Below is a small trained network, with its code and all its weights. Each question gives an input and a target symbol and asks what happens when units are switched off, that is, made to give their printed mean instead of their output.

import numpy as np


def w(rows, s, z=0):
    codes = np.array(rows[::2]) - 128.0
    scale = np.full(codes.shape[1], s)
    scale[-1] = z or s
    return codes * scale


def f(y):
    return np.maximum(y, 0)


def softmax(a):
    e = np.exp(a - a.max(-1, keepdims=True))
    return e / e.sum(-1, keepdims=True)


def log_softmax(a):
    a = a - a.max(-1, keepdims=True)
    return a - np.log(np.exp(a).sum(-1, keepdims=True))


def net(x, mask):
    ids = ['ΘΞΦΩαζτ'.index(c) for c in x.split()]
    T = len(ids)
    res = E[ids] + P[:T]
    r = res
    for j in range(2):
        rows = slice(3 * j, 3 * j + 3)
        q, k, v = (r @ M[0][rows].T for M in (Q, K, V))
        z = softmax(np.where(np.tri(T) > 0, q @ k.T / 3**0.5, -1e9)) @ v
        o = O[0][rows]
        res = res + np.where(mask[j], z, o[:, -1]) @ o[:, :-1]
    y = f(res @ A[0][:, :-1].T + A[0][:, -1])
    res = res + np.where(mask[2:10], y, B[0][:, -1]) @ B[0][:, :-1]
    return log_softmax(res[-1] @ U[:, :-1].T + U[:, -1])


Q, K, V, O, A, B = {}, {}, {}, {}, {}, {}
E = w([
[177,55,101,140,138,107,173,170,138,163],'Θ',
[106,133,70,188,106,115,80,216,55,55],'Ξ',
[80,193,82,43,113,190,61,93,60,122],'Φ',
[114,147,61,67,206,190,80,168,250,76],'Ω',
[129,33,120,164,143,113,129,148,160,172],'α',
[112,129,95,141,136,125,139,166,153,249],'ζ',
[154,146,49,104,78,63,39,106,148,80],'τ',
],0.018)
P = w([
[134,252,241,62,172,219,121,187,130,173],'0',
[78,144,112,56,72,214,126,175,148,152],'1',
[73,170,28,127,136,209,193,59,140,121],'2',
[207,187,91,176,217,175,130,36,106,100],'3',
[214,96,136,77,142,104,4,167,81,87],'4',
[114,90,118,76,170,12,64,116,16,63],'5',
[110,51,26,186,89,96,147,39,49,77],'6',
],0.012)
Q[0] = w([
[87,139,102,46,127,108,53,124,66,68],'H1',
[118,152,17,134,106,178,87,58,69,92],'H1',
[106,117,161,153,131,38,202,76,104,140],'H1',
[160,99,254,179,125,142,181,142,149,211],'H2',
[83,135,194,46,110,57,100,144,31,129],'H2',
[51,120,90,157,128,117,213,57,74,124],'H2',
],0.08)
K[0] = w([
[116,15,43,150,74,83,140,120,126,118],'H1',
[202,81,121,204,215,53,111,90,84,62],'H1',
[104,196,73,147,170,184,177,41,141,150],'H1',
[135,155,202,130,87,125,127,156,52,213],'H2',
[18,111,31,188,64,112,254,78,89,138],'H2',
[216,182,124,232,209,136,184,43,88,129],'H2',
],0.068)
V[0] = w([
[130,192,78,156,117,80,126,180,139,137],'H1',
[228,135,91,45,123,127,252,174,96,86],'H1',
[170,121,142,54,91,126,152,58,118,121],'H1',
[110,112,197,83,110,156,160,80,149,23],'H2',
[203,149,92,74,133,153,222,207,59,151],'H2',
[151,185,96,143,103,96,164,183,109,54],'H2',
],0.024)
O[0] = w([
[89,167,99,184,80,93,97,197,168,150,245],'H1',
[139,117,217,225,184,135,57,45,130,139,126],'H1',
[144,149,183,96,98,79,107,104,188,116,67],'H1',
[161,64,132,168,42,127,143,125,155,156,71],'H2',
[88,63,128,98,109,82,68,86,119,100,182],'H2',
[68,116,75,77,106,254,81,83,196,162,134],'H2',
],0.0089,0.012)
A[0] = w([
[135,96,182,134,164,179,201,188,205,214,98],'N1',
[106,208,149,149,69,170,102,107,105,74,14],'N2',
[133,133,168,127,140,194,184,166,140,152,49],'N3',
[159,58,163,153,115,132,189,136,145,254,4],'N4',
[157,81,149,146,149,88,196,156,124,203,97],'N5',
[145,229,159,116,63,159,126,98,73,53,89],'N6',
[126,184,238,54,70,143,178,76,148,87,17],'N7',
[160,75,200,90,110,123,188,93,184,178,58],'N8',
],0.021,0.011)
B[0] = w([
[140,157,212,134,158,138,133,98,126,66,244],'N1',
[166,135,165,147,139,45,147,151,75,116,246],'N2',
[125,153,160,145,110,105,65,109,144,137,165],'N3',
[247,103,83,112,206,105,15,184,123,109,183],'N4',
[108,102,128,141,92,137,223,118,183,153,239],'N5',
[102,98,95,106,92,180,116,105,166,163,205],'N6',
[121,106,124,170,154,104,254,161,133,130,141],'N7',
[107,217,117,128,91,134,92,137,102,131,144],'N8',
],0.014,0.012)
U = w([
[117,58,206,113,151,68,115,102,118,194,92],'Θ',
[94,124,140,127,173,88,146,232,51,115,54],'Ξ',
[109,77,172,100,145,90,192,161,165,166,178],'Φ',
[119,154,195,102,167,149,152,175,188,71,199],'Ω',
[104,87,123,46,150,157,135,138,159,165,154],'α',
[158,75,145,100,172,91,131,189,178,139,1],'ζ',
[148,157,135,70,63,1,104,149,207,198,193],'τ',
],0.0041,0.0044)

Each question gives the input, a string of symbols that net reads in full, and the target symbol t.
The units are the heads (3 rows each of Q, K, V and O) and the neurons (one row each of A and B). Each row of codes is followed by its name. A weight is (code - 128) times the scale printed after its matrix; where a second scale follows, it is the last column's (O, A, B and U).
mask holds one flag per unit, heads first, then neurons. A switched-off unit (its flag False) gives its mean, the last column of its rows in O or B, instead of its output. The means were averaged over made-up inputs and are rounded, as every weight is.
A unit's drop is (log p(t) with every unit on - log p(t) with that unit switched off) / (log p(t) with every unit on - log p(t) with every unit switched off).
The circuit of an input: a set's keep is (log p(t) with only the set's units on - log p(t) with every unit switched off) / (log p(t) with every unit on - log p(t) with every unit switched off). Starting from all 10 units, units are removed one at a time, each time the one whose removal leaves the highest keep (on an exact tie, the one counted first), for as long as the keep stays at least 0.8.
circuit, biggest first: the units of the circuit, biggest drop first
top k neurons: the k neurons with the biggest drops, biggest first
drop when u is switched off: that unit's drop, to one decimal
input Φ Θ ζ, target τ: top neuron : (N8)
input Ω Θ τ Φ α ζ α, target τ: circuit, biggest first : (H1, N8)
input α α τ Ω τ ζ, target Ω: circuit, biggest first : (H2, N1)
input Θ Ξ Φ Θ Φ α, target τ: circuit, biggest first : (H1, N8, H2)
input Ω Ω α Φ Φ α, target Φ: circuit, biggest first : (N5, H2)
input Ξ α τ τ Θ, target Φ: circuit, biggest first : (N5, H2)
input Ω Φ Φ, target Φ: circuit, biggest first : (N7, H1)
input α Ω α Φ Φ, target α: circuit, biggest first : (N6, H1)
input Ξ α Ξ Φ, target Ξ: circuit, biggest first : (N2, H1)
input ζ Ξ Ξ τ Φ, target τ: top 3 neurons : (N2, N1, N6)
input τ τ Φ α ζ Φ, target α: circuit, biggest first : (H1, N6)
input Θ τ τ Φ, target τ: top 2 neurons : (N2, N6)
input Θ α α α, target Θ: drop when H2 is switched off : 0.2
input τ Ω Θ τ α, target ζ: drop when H2 is switched off : 1.1
input α Ξ α τ α, target α: drop when H2 is switched off : 0.7
input α α ζ Θ α Ξ Θ, target Θ: drop when H2 is switched off : 0.2
input τ ζ ζ ζ α τ α, target Ξ: circuit, biggest first : (H2)
